Here is a tiny trained network, its code and every weight. The questions are about switching its units off for an input and a target symbol, where a switched-off unit gives its printed mean instead of its output.

import numpy as np


def w(rows, s, z=0):
    codes = np.array(rows[::2]) - 128.0
    scale = np.full(codes.shape[1], s)
    scale[-1] = z or s
    return codes * scale


def norm(h):
    return h / np.sqrt((h * h).mean(-1, keepdims=True) + 1e-5)


def softmax(a):
    e = np.exp(a - a.max(-1, keepdims=True))
    return e / e.sum(-1, keepdims=True)


def log_softmax(a):
    a = a - a.max(-1, keepdims=True)
    return a - np.log(np.exp(a).sum(-1, keepdims=True))


def net(x, mask):
    ids = ['αβδζηθλμπσ'.index(c) for c in x.split()]
    T = len(ids)
    res = E[ids] + P[:T]
    u = 0
    for l in range(2):
        r = norm(res)
        for j in range(3):
            rows = slice(3 * j, 3 * j + 3)
            q, k, v = (r @ M[l][rows].T for M in (Q, K, V))
            z = softmax(np.where(np.tri(T) > 0, q @ k.T / 3**0.5, -1e9)) @ v
            o = O[l][rows]
            res = res + np.where(mask[u + j], z, o[:, -1]) @ o[:, :-1]
        u += 3
    return log_softmax(norm(res)[-1] @ U[:, :-1].T + U[:, -1])


Q, K, V, O = {}, {}, {}, {}
E = w([
[161,170,129,109,194,87,133],'α',
[187,184,156,158,153,62,182],'β',
[160,171,176,139,206,103,156],'δ',
[161,137,151,169,209,80,156],'ζ',
[139,172,202,128,150,141,169],'η',
[165,154,94,154,232,43,179],'θ',
[89,149,101,116,254,108,176],'λ',
[178,131,173,111,191,56,186],'μ',
[107,193,97,172,211,102,182],'π',
[132,132,124,186,182,40,202],'σ',
],0.0093)
P = w([
[124,117,170,119,104,112,37],'0',
[121,43,138,210,206,180,216],'1',
[126,104,143,156,104,139,52],'2',
[137,60,122,211,201,170,221],'3',
[103,146,159,111,110,116,75],'4',
[247,183,55,147,188,189,131],'5',
[128,77,92,122,65,127,72],'6',
[139,80,192,192,162,168,158],'7',
[103,146,137,96,90,112,91],'8',
[124,148,8,134,90,142,204],'9',
[86,191,162,133,135,111,68],'10',
[104,112,168,164,120,115,185],'11',
[75,211,158,127,104,135,84],'12',
],0.017)
Q[0] = w([
[188,170,137,126,164,158,83],'0.h0',
[53,106,166,122,119,127,15],'0.h0',
[51,48,209,188,178,115,191],'0.h0',
[124,171,29,47,75,91,163],'0.h1',
[249,170,85,90,122,116,19],'0.h1',
[56,149,148,103,92,99,68],'0.h1',
[184,190,131,126,137,135,104],'0.h2',
[102,152,162,173,130,67,91],'0.h2',
[206,146,140,160,118,141,146],'0.h2',
],0.011)
K[0] = w([
[152,144,141,164,119,151,100],'0.h0',
[153,152,169,127,195,146,149],'0.h0',
[92,223,136,47,109,79,175],'0.h0',
[157,36,80,128,103,129,114],'0.h1',
[163,80,143,248,168,217,93],'0.h1',
[164,129,116,119,174,162,174],'0.h1',
[160,153,85,103,130,154,98],'0.h2',
[110,156,122,134,131,108,112],'0.h2',
[160,149,126,141,169,147,145],'0.h2',
],0.013)
V[0] = w([
[84,169,158,121,122,160,130],'0.h0',
[192,86,132,65,204,151,136],'0.h0',
[149,126,72,211,194,143,94],'0.h0',
[133,167,58,102,150,75,143],'0.h1',
[64,138,115,88,119,214,93],'0.h1',
[8,57,150,106,143,86,121],'0.h1',
[59,127,139,137,140,77,96],'0.h2',
[114,78,81,88,56,161,156],'0.h2',
[65,121,159,128,101,119,37],'0.h2',
],0.015)
O[0] = w([
[100,146,103,91,111,138,130,123],'0.h0',
[66,204,124,150,147,83,70,141],'0.h0',
[101,108,238,92,133,131,141,180],'0.h0',
[87,107,163,166,247,171,127,118],'0.h1',
[103,81,76,58,141,55,174,73],'0.h1',
[195,222,94,105,157,94,180,149],'0.h1',
[150,124,171,102,85,165,95,163],'0.h2',
[169,152,122,97,210,149,101,6],'0.h2',
[161,142,174,92,105,100,105,140],'0.h2',
],0.013,0.015)
Q[1] = w([
[174,127,153,200,148,158,158],'1.h0',
[243,71,159,240,94,84,175],'1.h0',
[143,104,104,19,127,105,151],'1.h0',
[83,153,153,140,165,45,52],'1.h1',
[134,107,115,196,128,176,145],'1.h1',
[202,96,136,182,171,188,144],'1.h1',
[67,150,90,104,2,26,98],'1.h2',
[146,152,139,159,223,69,172],'1.h2',
[127,151,142,62,225,215,162],'1.h2',
],0.0092)
K[1] = w([
[146,131,156,114,150,121,48],'1.h0',
[163,94,147,169,66,154,52],'1.h0',
[146,79,92,149,154,107,151],'1.h0',
[151,91,145,93,190,112,94],'1.h1',
[167,144,118,122,94,178,199],'1.h1',
[154,99,134,254,191,172,225],'1.h1',
[89,146,30,137,166,147,173],'1.h2',
[117,121,123,119,189,86,71],'1.h2',
[163,198,179,98,109,197,132],'1.h2',
],0.011)
V[1] = w([
[156,144,204,130,93,120,48],'1.h0',
[110,240,82,108,164,232,254],'1.h0',
[112,146,127,103,125,153,177],'1.h0',
[132,114,139,148,165,112,104],'1.h1',
[107,139,82,145,144,126,118],'1.h1',
[125,101,73,186,174,166,196],'1.h1',
[105,130,115,175,149,110,146],'1.h2',
[114,140,102,142,107,165,201],'1.h2',
[160,86,88,209,139,98,241],'1.h2',
],0.0091)
O[1] = w([
[62,146,157,66,71,64,87,248],'1.h0',
[51,115,63,186,195,164,191,36],'1.h0',
[98,51,108,187,194,104,94,115],'1.h0',
[105,140,46,113,96,134,206,114],'1.h1',
[143,105,144,123,162,136,131,103],'1.h1',
[109,84,68,66,254,202,48,101],'1.h1',
[118,164,161,93,125,158,114,143],'1.h2',
[112,138,140,124,202,190,83,163],'1.h2',
[82,158,152,93,124,187,139,186],'1.h2',
],0.0088,0.014)
U = w([
[91,77,103,127,143,57,64,81],'α',
[136,126,62,130,59,192,190,197],'β',
[83,140,217,214,197,167,144,208],'δ',
[186,139,209,115,40,64,104,5],'ζ',
[136,206,136,140,196,77,209,135],'η',
[157,30,182,81,135,153,202,70],'θ',
[164,197,84,200,151,142,66,178],'λ',
[254,153,163,158,147,212,173,116],'μ',
[151,47,107,206,81,194,104,184],'π',
[65,170,174,75,128,178,112,199],'σ',
],0.008,0.0019)

Each question gives the input, a string of symbols that net reads in full, and the target symbol t.
The units are the heads (3 rows each of Q, K, V and O). Each row of codes is followed by its name. A weight is (code - 128) times the scale printed after its matrix; where a second scale follows, it is the last column's (O and U).
mask holds one flag per head, layer by layer. A switched-off head (its flag False) gives its mean, the last column of its rows in O, instead of its output. The means were averaged over made-up inputs and are rounded, as every weight is.
A unit's drop is (log p(t) with every unit on - log p(t) with that unit switched off) / (log p(t) with every unit on - log p(t) with every unit switched off).
The circuit of an input: a set's keep is (log p(t) with only the set's units on - log p(t) with every unit switched off) / (log p(t) with every unit on - log p(t) with every unit switched off). Starting from all 6 units, units are removed one at a time, each time the one whose removal leaves the highest keep (on an exact tie, the one counted first), for as long as the keep stays at least 0.8.
units of the circuit, in order: the units of the circuit, biggest drop first
unit that matters most: the unit with the biggest drop
heads that matter: for each layer, one digit per head in row order, 1 if its drop is at least 0.15 and else 0, layers parted by /
input μ μ π α α σ λ μ μ π μ θ, target λ: units of the circuit, in order : 0.h0, 0.h1
input β π α δ λ π δ η, target η: units of the circuit, in order : 0.h1, 0.h2
input μ λ λ β, target λ: heads that matter : 101 / 010
input δ α μ λ α δ η π, target α: units of the circuit, in order : 0.h1, 1.h1, 1.h2, 0.h0
input ζ β η θ λ λ, target β: heads that matter : 011 / 000
input λ π θ δ θ α δ δ β μ, target σ: units of the circuit, in order : 0.h2, 1.h1, 1.h2
input ζ λ δ δ α α, target σ: heads that matter : 111 / 011
input λ ζ π π, target η: heads that matter : 010 / 000
input π θ λ ζ, target θ: units of the circuit, in order : 0.h0, 1.h1, 0.h1
input η η α λ δ α λ π δ δ, target η: units of the circuit, in order : 0.h1
input δ δ σ σ, target σ: units of the circuit, in order : 0.h1, 0.h2, 1.h2, 1.h1
input θ μ δ σ, target δ: heads that matter : 011 / 010
input σ θ λ π ζ β, target η: heads that matter : 011 / 000
input λ η σ η σ λ λ μ, target μ: units of the circuit, in order : 0.h1, 0.h0
input β θ σ η π θ, target μ: heads that matter : 111 / 010
input π α π β η β, target θ: heads that matter : 101 / 010
input σ η π η β η μ β, target π: unit that matters most : 0.h0
input η ζ λ δ π β λ δ δ α δ β λ, target δ: units of the circuit, in order : 1.h0, 0.h1
input λ λ λ η θ λ λ θ, target δ: heads that matter : 010 / 010
input δ λ α β π μ θ λ μ λ, target δ: heads that matter : 010 / 000
input δ η ζ β δ δ π ζ η δ, target θ: units of the circuit, in order : 0.h0, 1.h1, 0.h2
input β θ π η π λ μ η η δ, target λ: units of the circuit, in order : 0.h2, 1.h1, 0.h0
input μ ζ θ π, target λ: heads that matter : 101 / 010
input ζ θ λ π δ ζ η β, target σ: heads that matter : 101 / 011
input μ λ σ θ λ δ δ ζ π π, target σ: unit that matters most : 1.h1
input θ σ π λ λ η, target θ: units of the circuit, in order : 0.h0, 0.h2, 1.h1, 1.h2
input β ζ α δ μ λ δ β σ λ β λ, target μ: heads that matter : 110 / 010
